Here is a tiny trained network, its code and every weight. The questions are about switching its units off for an input and a target symbol, where a switched-off unit gives its printed mean instead of its output.

import numpy as np


def w(rows, s, z=0):
    codes = np.array(rows[::2]) - 128.0
    scale = np.full(codes.shape[1], s)
    scale[-1] = z or s
    return codes * scale


def norm(h):
    return h / np.sqrt((h * h).mean(-1, keepdims=True) + 1e-5)


def f(y):
    return y / 2 * (1 + np.tanh(0.7978845608 * (y + 0.044715 * y**3)))


def softmax(a):
    e = np.exp(a - a.max(-1, keepdims=True))
    return e / e.sum(-1, keepdims=True)


def log_softmax(a):
    a = a - a.max(-1, keepdims=True)
    return a - np.log(np.exp(a).sum(-1, keepdims=True))


def net(x, mask):
    ids = ['ΓΠαβδελστφψ'.index(c) for c in x.split()]
    T = len(ids)
    res = E[ids] + P[:T]
    r = norm(res)
    for j in range(2):
        rows = slice(3 * j, 3 * j + 3)
        q, k, v = (r @ M[0][rows].T for M in (Q, K, V))
        z = softmax(np.where(np.tri(T) > 0, q @ k.T / 3**0.5, -1e9)) @ v
        o = O[0][rows]
        res = res + np.where(mask[j], z, o[:, -1]) @ o[:, :-1]
    y = f(norm(res) @ A[0][:, :-1].T + A[0][:, -1])
    res = res + np.where(mask[2:14], y, B[0][:, -1]) @ B[0][:, :-1]
    return log_softmax(norm(res)[-1] @ U[:, :-1].T + U[:, -1])


Q, K, V, O, A, B = {}, {}, {}, {}, {}, {}
E = w([
[123,144,151,64,148,108,118],'Γ',
[76,107,100,111,138,127,118],'Π',
[186,139,146,173,143,111,164],'α',
[33,136,115,24,170,126,107],'β',
[86,149,104,86,79,128,229],'δ',
[163,162,224,101,150,104,117],'ε',
[126,200,140,126,230,168,176],'λ',
[199,191,18,130,128,254,153],'σ',
[115,50,152,161,139,213,98],'τ',
[143,5,98,141,183,88,175],'φ',
[198,111,187,185,131,98,138],'ψ',
],0.02)
P = w([
[122,82,70,115,185,132,155],'0',
[25,84,79,142,69,132,32],'1',
[89,154,182,92,175,167,126],'2',
[130,103,89,124,154,124,123],'3',
[91,145,125,147,33,131,47],'4',
[100,149,192,118,177,170,127],'5',
[135,104,96,127,147,119,119],'6',
[99,167,134,137,18,134,47],'7',
[108,142,195,138,185,176,130],'8',
[136,105,96,126,146,116,115],'9',
[107,183,144,121,9,133,50],'10',
[113,132,194,152,189,183,132],'11',
],0.013)
Q[0] = w([
[141,157,141,70,154,65,159],'H0',
[106,250,75,165,82,40,92],'H0',
[148,109,166,103,179,176,130],'H0',
[82,197,153,224,86,88,84],'H1',
[55,209,126,192,50,163,80],'H1',
[69,143,88,118,107,133,36],'H1',
],0.013)
K[0] = w([
[128,163,128,69,154,61,134],'H0',
[158,219,61,86,32,190,204],'H0',
[117,145,149,147,176,131,85],'H0',
[140,102,132,117,88,224,117],'H1',
[126,69,121,154,125,254,24],'H1',
[105,80,103,103,163,171,103],'H1',
],0.013)
V[0] = w([
[173,143,92,125,158,137,62],'H0',
[78,105,167,131,114,86,204],'H0',
[177,177,72,110,118,145,96],'H0',
[190,161,106,97,91,201,105],'H1',
[147,158,129,129,106,103,178],'H1',
[161,76,154,111,101,254,123],'H1',
],0.0099)
O[0] = w([
[100,11,158,63,141,41,90,225],'H0',
[99,213,158,116,91,97,150,59],'H0',
[159,102,55,92,133,183,65,1],'H0',
[147,152,108,75,144,140,174,8],'H1',
[97,159,103,123,165,117,174,59],'H1',
[109,98,155,109,88,141,192,212],'H1',
],0.012,0.00099)
A[0] = w([
[158,89,99,200,68,79,148,120],'N0',
[122,77,204,124,71,171,78,136],'N1',
[63,178,119,65,149,211,193,66],'N2',
[57,133,153,158,102,157,114,68],'N3',
[135,102,8,181,69,96,179,132],'N4',
[80,97,138,188,43,172,142,88],'N5',
[113,79,64,155,84,141,76,2],'N6',
[166,171,148,147,193,82,146,125],'N7',
[115,142,193,73,87,65,154,106],'N8',
[125,112,25,144,176,55,110,138],'N9',
[134,188,158,68,134,75,222,116],'N10',
[189,105,151,151,158,139,195,128],'N11',
],0.013,0.0095)
B[0] = w([
[78,88,65,110,136,131,49,175],'N0',
[103,147,143,154,165,115,226,206],'N1',
[146,92,132,127,49,52,118,176],'N2',
[223,122,92,85,75,127,101,136],'N3',
[182,83,204,100,20,190,109,157],'N4',
[118,206,57,104,147,194,181,156],'N5',
[194,154,37,25,156,2,157,138],'N6',
[98,133,134,78,74,151,152,255],'N7',
[163,100,66,115,113,141,139,166],'N8',
[174,191,148,188,118,163,142,182],'N9',
[152,78,63,176,170,165,87,214],'N10',
[127,195,152,79,135,71,134,217],'N11',
],0.0098,0.0091)
U = w([
[210,20,118,56,174,156,163,231],'Γ',
[89,64,121,123,66,179,254,67],'Π',
[156,164,42,84,215,127,204,6],'α',
[127,78,161,96,108,24,134,40],'β',
[213,85,48,202,162,75,145,222],'δ',
[186,99,197,162,242,218,75,135],'ε',
[53,144,161,74,163,168,108,37],'λ',
[156,183,155,117,50,194,112,82],'σ',
[156,56,159,173,145,220,153,236],'τ',
[119,25,129,243,199,116,200,81],'φ',
[179,42,235,206,130,81,174,150],'ψ',
],0.0099,0.0017)

Each question gives the input, a string of symbols that net reads in full, and the target symbol t.
The units are the heads (3 rows each of Q, K, V and O) and the neurons (one row each of A and B). Each row of codes is followed by its name. A weight is (code - 128) times the scale printed after its matrix; where a second scale follows, it is the last column's (O, A, B and U).
mask holds one flag per unit, heads first, then neurons. A switched-off unit (its flag False) gives its mean, the last column of its rows in O or B, instead of its output. The means were averaged over made-up inputs and are rounded, as every weight is.
A unit's drop is (log p(t) with every unit on - log p(t) with that unit switched off) / (log p(t) with every unit on - log p(t) with every unit switched off).
The circuit of an input: a set's keep is (log p(t) with only the set's units on - log p(t) with every unit switched off) / (log p(t) with every unit on - log p(t) with every unit switched off). Starting from the 12 units with the biggest drops (on a tie, the unit counted first), units are removed one at a time, each time the one whose removal leaves the highest keep (on an exact tie, the one counted first), for as long as the keep stays at least 0.8.
units of the circuit, in order: the units of the circuit, biggest drop first
most important unit: the unit with the biggest drop
top k neurons: the k neurons with the biggest drops, biggest first
which heads matter: for each layer, one digit per head in row order, 1 if its drop is at least 0.15 and else 0, layers parted by /
input α α λ τ ε, target Π: which heads matter	01
input α β δ δ α β Γ δ α Π, target δ: top neuron	(N6)
input Π λ α, target α: top 4 neurons	(N11 N10 N4 N7)
input ψ ε α, target α: units of the circuit, in order	(N11 N10)
input τ β α α ψ Π α ψ Γ λ λ, target Π: which heads matter	01
input β ε ψ ε ψ, target φ: which heads matter	00
input φ λ α β φ α σ α β ε, target Γ: which heads matter	00
input α β α Γ β σ, target σ: top 3 neurons	(N10 N2 N1)
input β Γ α α Γ α α φ ε α ε, target ψ: units of the circuit, in order	(N1 N7 N11)
input τ ε Π, target Π: which heads matter	01
input α φ σ, target σ: top 3 neurons	(N2 N1 N10)
input λ α ψ Π, target δ: top 3 neurons	(N6 N7 N9)
input β ε α α Π, target α: top 2 neurons	(N6 N5)
input λ α α α α α σ λ α α λ, target Γ: units of the circuit, in order	(H0)
input σ ε α λ α ε ε β, target Γ: which heads matter	10
input β α β α α λ Γ, target ε: top 2 neurons	(N9 N11)
input Π λ Γ α α λ λ ψ λ ψ λ δ, target δ: top 3 neurons	(N10 N2 N7)
input α α α α α α α Γ ε α α, target δ: top 2 neurons	(N7 N6)
input α ψ ε, target ε: top 2 neurons	(N10 N11)
input φ Π ε α α λ φ, target ψ: top 3 neurons	(N4 N9 N5)
input τ α λ α τ Γ, target Γ: units of the circuit, in order	(N10 N8)
input α ε β α λ Γ, target Γ: units of the circuit, in order	(N8 N10)
input ε α α λ Π α ψ Π λ ψ, target β: most important unit	N0
input Γ α ψ τ, target φ: units of the circuit, in order	(N1 N7)
input ψ φ λ α α, target δ: top 3 neurons	(N6 N7 N1)
input ε δ δ φ, target ψ: units of the circuit, in order	(N4 N9 H0 N5)
input α α σ α α α ψ τ α α β, target Π: units of the circuit, in order	(H1)
